Here are made-up objects, facts about them, and rows of numbers that follow some of those facts. Name the object behind each unnamed row.

How the objects are related:
δ: refers to; Λ: is of sort; κ: uses; α: points at
<144> δ [<131>]
<204> δ [<579>]
<275> δ [<485>]
<324> δ [<202>]
<331> δ [<451>]
<349> δ [<409>]
<372> δ [<48>]
<449> δ [<231>]
<46> δ [<567>]
<486> δ [<144>]
<5> δ [<275>]
<600> δ [<637>]
<637> δ [<284>]
<663> δ [<46>]
{<121>,<131>,<189>,<204>,<218>,<275>,<349>,<443>,<449>,<46>,<503>,<564>,<600>,<613>,<615>,<616>,<630>,<663>} Λ seputrak
{<138>,<198>,<207>,<231>,<236>,<248>,<249>,<281>,<284>,<315>,<331>,<371>,<372>,<409>,<417>,<451>,<462>,<579>,<675>,<90>,<93>} Λ skikal
{<144>,<149>,<151>,<202>,<260>,<267>,<269>,<274>,<324>,<379>,<405>,<40>,<485>,<486>,<48>,<512>,<567>,<5>,<637>} Λ zonom
κ <630> <- <149>,<248>,<275>,<371>,<379>,<405>,<512>,<579>,<616>,<93>
κ <274> <- <207>,<90>
κ <90> <- <231>
κ <5> <- <260>,<275>
κ <149> <- <371>,<405>,<5>
κ <236> <- <449>,<579>
κ <371> <- <613>
κ <615> <- <616>,<90>
<121> α: <275>
<131> α: <675>
<138> α: <48>
<144> α: <663>,<503>,<443>
<149> α: <409>,<449>
<198> α: <260>,<449>
<202> α: <613>
<204> α: <151>,<90>,<449>
<218> α: <449>
<249> α: <451>,<449>,<275>
<260> α: <151>
<267> α: <90>,<324>
<269> α: <151>,<204>
<274> α: <231>
<275> α: <151>
<281> α: <151>,<449>
<284> α: <151>,<189>
<315> α: <275>,<443>
<324> α: <90>,<371>,<372>
<331> α: <121>
<349> α: <371>,<564>,<449>
<371> α: <151>,<231>
<372> α: <204>
<405> α: <503>
<409> α: <512>
<40> α: <151>,<512>
<417> α: <151>,<48>
<451> α: <204>
<462> α: <417>
<46> α: <409>
<485> α: <267>
<48> α: <151>,<443>
<503> α: <151>
<512> α: <151>
<564> α: <151>,<630>,<449>
<567> α: <449>
<600> α: <151>,<663>
<613> α: <151>,<231>,<324>
<637> α: <90>
<663> α: <449>
<675> α: <637>
<90> α: <371>

Some objects and their rows:
<189>: [-0.72 -0.88  1.67 -1.17 -0.07 -1.64 -2.09 -0.84 -0.41 -1.25 -0.46 -0.55
 -1.85  3.37  0.38]
<284>: [-1.33 -0.93  0.57 -0.86  0.03 -0.52 -1.23 -0.29  0.14 -0.30 -0.67  0.55
 -0.52  1.50  0.54]
<451>: [-0.79 -1.20  0.46 -0.05  0.62 -0.52  0.31  0.16  0.07 -0.20 -0.39 -0.36
 -0.07 -0.50 -0.26]
<204>: [ 1.96 -0.48  1.20 -0.36  0.24  0.68 -0.50  0.77 -0.23  0.72 -0.65  0.67
 -3.10  0.45 -1.38]
<372>: [-0.54 -0.54  0.41 -0.25  1.26  0.45  1.25 -0.11  0.57  0.28 -0.50 -0.25
  0.20  0.54  0.17]
<324>: [-0.97 -0.77  0.06 -0.26  1.64  1.79  1.01 -0.58  0.92  0.70 -0.90  0.27
 -0.18  1.13  0.33]
<462>: [-0.99  0.34 -0.89  0.15  0.84  0.79  0.70 -0.53 -0.40  0.98 -0.46  0.40
  0.97  1.32  2.00]
<5>: [-1.64 -2.03  0.90 -1.22 -1.14 -0.81  1.84  2.06  0.76 -0.27 -0.12 -0.96
 -0.61 -3.05  1.74]
<218>: [-0.83 -1.04  0.68 -0.07  0.35 -1.46  0.14  0.72 -0.47 -1.54 -0.22 -0.57
  0.50 -2.36 -0.80]
<579>: [-1.64 -1.84  1.85 -0.47  2.07 -0.22  0.05 -0.49 -1.30  0.08 -0.13  1.43
 -1.11 -2.13 -0.80]
<331>: [-0.98  0.60 -0.26  0.73  2.26 -3.90  1.34  3.42 -0.53 -0.77  0.28 -0.59
 -0.03  0.74  0.53]
<485>: [ 1.50 -1.41  1.82 -0.25  0.34 -1.19 -0.33  0.56  0.47 -0.76  0.30  0.46
  0.15 -1.19 -1.47]
<198>: [-0.56 -2.24  0.73 -0.80 -0.53  0.32 -1.48  1.02  0.43  0.04 -0.88  1.20
 -1.64 -2.59 -2.06]
<405>: [-1.02 -1.78 -0.03  0.47 -0.78 -0.26  1.07 -0.15 -0.54 -0.80 -0.11  1.15
 -1.05 -0.86  1.21]
<503>: [-0.50 -1.37  0.45 -0.03 -0.58 -1.39 -1.12  0.33 -0.84 -1.60  0.09 -0.51
 -0.33 -2.07 -0.77]
<231>: [ 1.72 -6.43 -0.03 -0.84  1.15  0.66 -0.33  1.41 -1.24 -3.77 -0.71 -0.82
  2.64  1.56 -5.16]
<379>: [-0.99 -1.89  1.11  1.08 -0.07  1.04  1.72 -0.94 -0.24  0.59 -0.59  2.11
 -2.90  1.42 -0.21]
<675>: [ 1.05 -0.47  2.68  1.00  1.07  1.15 -0.72  1.61 -0.36 -0.64 -0.37 -0.93
  0.08 -0.02  1.10]
<138>: [-0.54 -1.00 -0.46 -0.30  0.03  0.74 -1.09  0.42 -0.03  0.74 -0.70  0.83
 -0.69  0.39  0.25]
<281>: [ 0.75 -1.09  0.92 -0.45 -0.26 -1.27 -0.42  0.80 -0.36 -0.47 -0.42  0.44
 -1.21 -0.95 -1.42]
<486>: [ 0.85  0.13  0.75  0.18  0.71 -1.13  0.74  0.30 -0.78 -0.50 -0.08 -0.72
 -0.78  0.55  0.08]

Which object is each row?
A row may be one of the objects named above.
[-2.61  3.60 -0.18  0.00  0.66  5.06 -0.28  2.48 -1.29 -3.04  1.65 -0.68
  1.09  4.41 -3.17] : <207>
[-1.82 -0.83  0.78 -0.74  0.18 -0.68 -1.25 -0.09  0.13  0.02 -0.68  0.69
 -0.28  2.04  0.52] : <284>
[-0.73 -1.00  2.04  0.92 -1.46 -1.82  1.30 -0.34 -1.31 -1.58 -0.31  1.09
 -2.63 -0.05 -1.18] : <512>
[-0.30 -0.92  0.04 -0.15  0.30  0.16 -0.24  0.12 -0.37  0.47 -0.24  0.14
 -0.53  0.05  0.35] : <417>
[-1.08 -0.44 -0.32  0.09  1.97 -1.53  0.71  2.12  0.35  0.29 -0.50  0.26
 -1.18  1.09 -0.33] : <121>
[-1.53 -2.45  0.74 -2.29 -1.76  1.20  5.07  2.86 -0.25 -0.96  0.47 -0.81
 -0.66 -1.44  3.23] : <260>
[ 0.88 -0.72  2.82  0.83  1.28  1.19 -0.52  1.40 -0.25 -1.16 -0.53 -0.92
  0.24  0.00  1.18] : <675>
[-0.29 -0.91  2.14  0.91  2.20  4.21 -0.26  1.78  1.19  1.25 -1.74  0.71
  0.20  1.34  2.22] : <131>
[-1.17 -1.17 -0.10  0.05  0.35 -0.86 -0.10 -0.03 -0.76 -0.56 -0.14 -0.97
 -0.53 -1.41 -0.02] : <443>
[ 0.63 -0.82  1.02 -0.22  1.06  0.72  0.56 -0.24  0.50 -0.24 -0.15  0.03
 -0.40  0.17 -0.67] : <267>
[ 1.17  3.24 -0.26 -0.81  0.49  3.41 -1.62  1.01  1.22  1.21  0.01 -1.09
  1.91  3.76 -3.39] : <274>
[-0.05 -0.88  1.63  0.27  1.51  2.84  0.04  0.86  0.64  0.63 -1.07  0.23
 -0.43  0.94  0.91] : <637>
[-1.93 -0.87  2.18 -1.71  4.05 -1.54 -2.94 -0.80 -0.36  2.89 -0.79  0.53
 -0.10 -5.20 -0.92] : <236>
[ 1.56 -1.20  1.79 -0.30  0.06 -0.78  0.03  0.28  0.49 -0.82  0.37  0.48
 -0.15 -1.00 -1.53] : <485>
[-0.84  0.57 -0.94  0.13  0.71  0.87  0.64 -0.40 -0.41  0.84 -0.45  0.31
  0.58  1.22  2.07] : <462>
[-0.26 -1.21  1.20  0.11  1.57  2.12 -0.01  0.53  0.65  0.62 -1.01  0.08
 -0.36  0.58  1.18] : <637>
[ 0.45 -2.54  0.44  0.71  0.07  0.19  0.64  0.26 -0.50 -0.57 -0.89  0.26
 -0.60  1.78 -1.16] : <616>
[-0.78 -1.85  0.06  0.57 -0.95 -0.12  1.13 -0.21 -0.53 -0.75  0.02  1.33
 -1.28 -0.41  1.44] : <405>
[ 1.79 -0.55  0.17 -0.08  0.71  0.30 -0.04 -0.58  1.34 -1.62 -0.40  0.63
 -2.30 -0.28  1.33] : <371>
[ 1.42 -0.89 -0.51 -0.12  2.40  0.03 -0.14 -1.48  1.48 -7.17  0.45  1.11
 -1.65 -1.48  2.37] : <613>
[-0.16 -1.21  2.01  1.01 -1.34 -1.77  1.40 -0.56 -1.30 -1.65 -0.25  1.16
 -2.41 -0.15 -1.14] : <512>
[ 0.09  0.19 -1.40  0.27  1.13 -1.22  0.18 -0.24  0.87  0.92 -1.75 -2.87
  2.95  1.90 -0.11] : <615>
[ 1.91 -1.75 -0.34 -0.26  0.95  2.24 -0.69  1.24  0.28 -0.36 -1.21 -1.16
  1.54  3.24 -3.16] : <90>
[-2.96  3.93 -0.17 -0.14  0.33  4.63  0.26  2.30 -1.20 -2.34  1.47 -0.76
  0.95  4.61 -3.09] : <207>
[-1.37 -3.25  0.91 -0.62 -0.97 -0.08  1.28  2.06  0.18 -0.21 -0.40  1.29
 -2.54 -1.25 -0.09] : <275>
[-1.12 -0.66 -0.27  0.08  1.91 -1.87  0.75  2.19  0.16  0.64 -0.44  0.20
 -1.15  1.31 -0.38] : <121>
[ 0.84 -0.24  0.79 -0.08  0.33 -0.36  0.18 -0.17 -0.53 -0.40 -0.28 -0.60
 -1.34  0.47 -0.75] : <151>
[-2.09 -1.51  2.24 -1.90  5.70 -0.55  0.20 -1.71 -3.31  0.66  0.25  1.57
 -0.65 -4.23 -1.21] : <449>

The same objects again, as new rows of numbers:
Some rows with their names:
<236>: [ 3.97  1.48 -4.74 -2.23 -0.05 -2.05  2.86  2.53  0.27  5.16 -4.64 -1.55
  1.84]
<324>: [ 0.23 -0.35  2.18 -0.26  1.53  2.12  0.80  0.66  0.71 -2.29 -0.42 -0.23
  0.26]
<267>: [ 0.27 -0.10  2.24 -0.58  1.33  2.31  1.11  1.02  0.98 -2.29 -0.28 -0.04
  0.56]
<485>: [ 0.03  0.42  1.76 -0.81  0.84  2.74  1.43  1.37  1.01 -2.32 -0.09 -0.01
  0.64]
<198>: [-2.26  0.19 -0.62 -1.38  0.41  1.98 -0.86  0.44  0.30 -1.94 -0.38 -0.63
 -2.05]
<93>: [ 1.11  1.03 -0.85  0.38 -4.40 -4.54  0.76  1.53  1.77  4.87 -0.42  1.80
  1.92]
<409>: [ 1.04 -0.04  0.09  1.91  1.43  0.90 -1.46 -0.03 -0.16 -2.21 -0.40 -0.28
 -1.64]
<149>: [-3.84 -0.68 -3.90 -0.70  0.97 -3.32  2.59 -1.56  2.03  3.26 -0.37  3.40
 -0.65]
<405>: [-3.53 -2.38 -0.26  1.59 -1.08 -3.64 -0.82  0.62  1.97  4.44  1.92  1.82
  1.62]
<616>: [ 0.35  2.75  0.90  1.15 -5.34 -3.64  0.26  0.80 -1.64  5.22  0.99  1.21
  2.13]
<615>: [ 2.06  5.28 -2.76 -0.08 -2.41 -1.40  4.07 -2.30 -4.28  3.25 -0.14  1.62
  2.04]
<274>: [-0.94  3.86  0.85  0.38  1.82  2.16  4.99 -2.80 -6.16  1.31  0.83  1.18
  2.96]
<379>: [ 0.78  1.01 -0.83  0.41 -4.55 -4.59  0.73  1.48  1.92  4.99 -0.46  1.78
  2.02]
<138>: [ 0.22 -1.08 -1.63 -0.98  0.07  2.37 -1.51  0.22  0.35 -2.11  2.02 -1.96
  0.88]
<443>: [ 4.02 -2.23 -0.28 -0.04  0.25  0.08 -2.19 -2.12 -0.53 -2.52  1.23 -2.02
 -0.36]
<315>: [-0.93 -0.81 -1.80 -1.29  0.00  2.42 -1.27  0.34  0.12 -2.28  2.02 -1.74
  0.70]
<637>: [ 1.22 -0.72  2.63 -0.61  1.03  1.93  1.36  0.38  0.79 -2.46 -0.31 -0.25
  0.79]
<564>: [-1.41  0.15 -0.29 -1.25  0.61  1.48 -1.06  0.00  0.08 -1.96 -0.52 -0.77
 -2.26]
<663>: [ 0.59 -0.45  0.77 -1.40  0.28  0.20 -1.39 -1.36 -0.15 -2.06 -1.16 -0.72
 -3.52]
<284>: [-1.49  0.44 -1.38  1.24  1.24  2.65 -1.07  1.41  0.31 -1.95  0.69 -0.39
 -0.35]
<131>: [ 0.36  0.22  2.11 -1.85  0.21  2.54  1.54  1.28  1.06 -2.32 -0.12 -0.52
  1.38]

Name these rows:
A row may be one of the objects named above.
[ 1.64 -0.19  2.66 -1.33  0.55  1.97  1.37  0.58  0.96 -2.28 -0.28 -0.31
  1.07] : <675>
[-1.10 -2.55  1.26  1.73  0.95 -3.88  1.69 -0.94  2.16  3.63  0.47  2.76
  1.79] : <371>
[-1.25 -2.38 -0.02  2.64  0.57 -4.48 -0.67 -0.51  0.48  4.63  0.54  1.30
  0.69] : <512>
[ 1.75 -0.43  2.65 -1.22  0.63  1.88  1.30  0.44  0.83 -2.11 -0.32 -0.44
  1.31] : <675>
[ 0.69 -0.29 -0.53  1.00  1.09  1.44 -1.40  0.14 -0.05 -2.14  0.60 -0.91
 -0.48] : <121>
[ 0.05 -0.88 -0.96  0.11  0.98  2.01 -1.49 -0.03  0.05 -2.07  1.49 -1.46
 -0.04] : <417>
[ 4.02  1.50 -4.77 -2.08 -0.13 -2.04  2.85  2.43 -0.06  5.29 -4.69 -1.35
  1.89] : <236>
[ 1.59  0.24 -0.21 -0.46 -3.73 -4.01 -0.67  4.12  1.03  6.70 -2.42 -0.79
  2.02] : <579>
[ 1.77 -0.31  2.65 -1.07  0.52  2.13  1.41  0.45  0.77 -2.35 -0.26 -0.41
  1.17] : <675>
[-0.50  0.34  1.18  0.12  1.46  2.53  0.63  1.24  0.70 -2.09  0.03 -0.27
  0.61] : <202>
[ 1.45  1.67 -3.08  0.29 -3.44 -4.38  2.90 -0.50  3.16  2.35 -0.13  3.78
  1.45] : <5>
[-0.25 -0.42 -1.24 -0.25  0.48  2.27 -1.23  0.51  0.28 -2.18  1.46 -1.22
  0.29] : <462>
[-0.03 -1.12 -0.89 -0.07  0.81  1.96 -1.48 -0.04  0.10 -2.36  1.33 -1.30
  0.05] : <417>
[-2.93 -2.03  1.48  1.13  0.27 -2.69  1.37  0.63  2.42  3.17  1.05  2.60
  2.33] : <613>
[-0.44  0.21 -1.33  0.70  0.57  2.08 -1.05  0.97  0.23 -2.06  0.71 -1.09
 -0.21] : <331>
[-1.65  0.40 -1.39  1.21  1.26  2.68 -0.85  1.63  0.29 -1.95  0.60 -0.71
 -0.19] : <284>
[-2.41 -2.53 -0.05  2.07 -0.24 -3.84 -0.52 -1.18  2.51  2.23  1.80  2.68
  0.52] : <260>
[ 1.98  5.20 -2.62 -0.03 -2.40 -1.12  4.01 -2.32 -4.48  3.00 -0.10  1.57
  1.98] : <615>
[-3.99 -0.54 -3.80 -0.71  0.99 -3.32  2.66 -1.81  1.91  3.00 -0.17  3.40
 -0.50] : <149>
[ 3.70 -3.63  1.95 -0.67  1.52 -5.19 -2.53  0.03 -1.58  5.63 -5.13 -2.80
 -2.86] : <449>
[ 3.78  1.58 -4.68 -1.96 -0.17 -2.02  2.74  2.55 -0.05  5.26 -4.88 -1.39
  1.84] : <236>
[ 0.36  1.51  5.23  1.73  0.23 -0.52  1.77 -3.18 -6.14  2.89  1.51  0.45
  2.00] : <90>
[ 1.63  1.35 -3.15  0.15 -3.28 -4.34  2.85 -0.61  3.41  2.34 -0.09  3.73
  1.40] : <5>
[ 1.17  1.54  5.69  2.89 -0.12 -1.11  0.74 -2.78 -6.14  2.49  1.25  0.33
  1.69] : <231>

